Each row has a name. After each piece below comes the name of the row it's from, unless a question asks for something else. Each question is about the rows just above it. Places in a row count from 0.

[ 0  1  8 32 51 58 58] = (117)
[ 1  0  4 22 47 57 56] = (119)
[ 1  0  1  5 18 45 57] = (147)
[ 4 24 48 55 56 57 57] = (58)
[ 0  3 13 38 54 56 58] = (65)
[ 1  0  1  5 18 45 56] = (167)
[ 0  0  3 12 39 53 57] = (16)
[ 1 -1  3 12 37 53 57] = (14)
Where do [ 1  0  1  5 18 45 57] appear? : (147)
key -> tag
[12] -> Z_925
[37] -> Z_372
[5] -> Z_993
[38] -> Z_737
[4] -> Z_643
[3] -> Z_581
Look up the entry of (65) at place 3 in the table: : Z_737
which: [ 1  0  1  5 18 45 56] : (167)
which: [ 1 -1  3 12 37 53 57] : (14)
which: [ 0  3 13 38 54 56 58] : (65)

[-12 -14  50  -8  13  -9 -13  20 -19 -23  13  -7] -> (145)
[-45 -39  -6   0  33 -26 -14  -4  -6  24  -6  -2] -> (65)
[-30 -24  36  33   1   9  -2  -1 -24  27 -12  14] -> (117)
[-18 -27   1 -30   1  18  13   9 -13  -8  -3 -28] -> (16)
[-18 -25  25  -1  -3  18  24  15 -11   6  12 -29] -> (119)
[-16 -27  29 -25 -10  16 -29  10 -20  22  -4   9] -> (178)
[-33 -16   5 -24  44  12   0   8 -15  10  31  14] -> (147)
[-16 -13  37 -18  -9  40  -7   8 -28 -10  -1  17] -> (14)
[-36 -16  13 -42   7 -20  -5  -2 -18 -15  -2  15] -> (167)
[-28 -31  21  15 -17   9   2  -5 -24  31 -28   0] -> (144)
[-27 -22  15 -12  32  23  10  -7 -33   5 -14   2] -> (130)
[  5 -14  22   3  12  10 -28  26 -35  26   0   1] -> (58)
[-28 -31  21  15 -17   9   2  -5 -24  31 -28   0] is in which row? : (144)
tags:
[-34] -> Z_542
[12] -> Z_817
[-2] -> Z_252
[-35] -> Z_68
[-3] -> Z_630
[11] -> Z_875
Join (58) by its entry at place 4: : Z_817
Which row holds [-12 -14  50  -8  13  -9 -13  20 -19 -23  13  -7]? : (145)

[39  6 -8  5] -> (58)
[35  9  1 19] -> (117)
[15 -1 14 35] -> (130)
[11  4  9 40] -> (167)
[ 1  2 25 37] -> (119)
[30 -3  3 15] -> (145)
[ 0  6 28 25] -> (147)
[29 18  8  2] -> (178)
[-2 19 42 -1] -> (144)
[-4  7 38  3] -> (14)
[38  6  1 13] -> (16)
The row with [35  9  1 19] is : (117)
Table of tags by key:
[25] -> Z_304
[40] -> Z_399
[3] -> Z_133
[6] -> Z_186
[37] -> Z_76
The tag of (147), keyed by place 3: : Z_304

[-22  18 -25 -19  20  -7 -28  33   5] : (14)
[ -6  32 -25 -13  48 -20 -10  22   9] : (144)
[-30  -4  -6 -19 -23  13 -34  33   5] : (117)
[-26 -19   3 -13 -51  26 -28  12   6] : (178)
[-26  10 -25 -25   6   0 -34  43   4] : (145)
[-22 -19  13  -1 -51  26 -22   1   7] : (119)
[-14  25 -25 -19  34 -13 -22  33   6] : (65)
[ -2 -11  41  18 -37  13   8 -30   0] : (58)
[-30 -11  -6 -19 -37  19 -34  22   5] : (147)
[-18 -19  22   5 -51  26 -10  -9   6] : (130)
[-10 -11  32  11 -51  19   2 -20   4] : (16)
[-30   3 -16 -25  -9   6 -34  33   4] : (167)
Table of tags by key:
[48] -> Z_102
[34] -> Z_807
[20] -> Z_573
[-23] -> Z_77
[25] -> Z_232
The tag of (65), keyed by place 4: : Z_807
which: [-30   3 -16 -25  -9   6 -34  33   4] : (167)
Where do [ -6  32 -25 -13  48 -20 -10  22   9] appear? : (144)
Which row holds [-10 -11  32  11 -51  19   2 -20   4]? : (16)

[  1  -4  22  -4  -5 -19] -> (178)
[ 15  -9  46  -1  -8 -18] -> (58)
[15 -9 46 -1 -8 -2] -> (167)
[  1   0 -19  -1  18  15] -> (117)
[ -7  10   1  13 -42  -2] -> (144)
key -> tag
[-1] -> Z_184
[15] -> Z_842
[1] -> Z_247
The tag of (58), keyed by place 0: : Z_842
The row with [  1  -4  22  -4  -5 -19] is : (178)
Where do [ -7  10   1  13 -42  -2] appear? : (144)
which: [15 -9 46 -1 -8 -2] : (167)

[-15 -47 -22  -1   5 -45   1] : (14)
[ 14  43  10 -57  -5  31  14] : (145)
[ -8  -2   5  55  -8  11 -28] : (117)
[ 17 -18   6   8  15 -14  44] : (16)
key -> tag
[14] -> Z_948
[8] -> Z_438
[9] -> Z_15
[17] -> Z_373
[16] -> Z_917
Join (16) by its entry at place 0: : Z_373
which: [-15 -47 -22  -1   5 -45   1] : (14)
which: [ -8  -2   5  55  -8  11 -28] : (117)

[-11   1  10  -1 -21   2 -17  -8  17  -2] = (58)
[ -3 -36   0 -10  -4  13   7 -21   7  17] = (144)
[ -6 -28   4   0  -5  11 -13 -21  15   8] = (119)
[ -7  16   5 -10 -23  -2   5   6  -2   2] = (16)
[-10  11   9  -5 -24   0  -9  -1  10  -2] = (147)
[-19  -4  12 -27 -51  10   6 -12   6  21] = (178)
[ -3 -36   0 -10  -4  13   7 -21  -1  23] = (167)
which: [ -3 -36   0 -10  -4  13   7 -21   7  17] : (144)
key -> tag
[9] -> Z_243
[-1] -> Z_159
[2] -> Z_690
[16] -> Z_727
[5] -> Z_340
[17] -> Z_298
[-3] -> Z_756
[-2] -> Z_277
[10] -> Z_151
Look up the entry of (16) at place 8 in the table: : Z_277
which: [-10  11   9  -5 -24   0  -9  -1  10  -2] : (147)
which: [ -3 -36   0 -10  -4  13   7 -21  -1  23] : (167)

[-28  15 -40 -13  -5 -10 -16  -5  15   9]  (14)
[-28  15 -40 -13  -5 -10 -16  28  15   9]  (178)
[-12  23  12   4 -10   2   0   5  -8 -30]  (16)
[ 23  -8 -33  -1  -9  -8  13  -5   0  16]  (119)
[-23   9 -41  -9  -7 -11 -19  31  12  12]  (167)
which: [-12  23  12   4 -10   2   0   5  -8 -30] : (16)
Table of tags by key:
[-5] -> Z_732
[13] -> Z_701
[-28] -> Z_267
[23] -> Z_154
[-23] -> Z_405
[22] -> Z_54
[24] -> Z_490
The tag of (119), keyed by place 0: : Z_154
[-28  15 -40 -13  -5 -10 -16  28  15   9] is in which row? : (178)

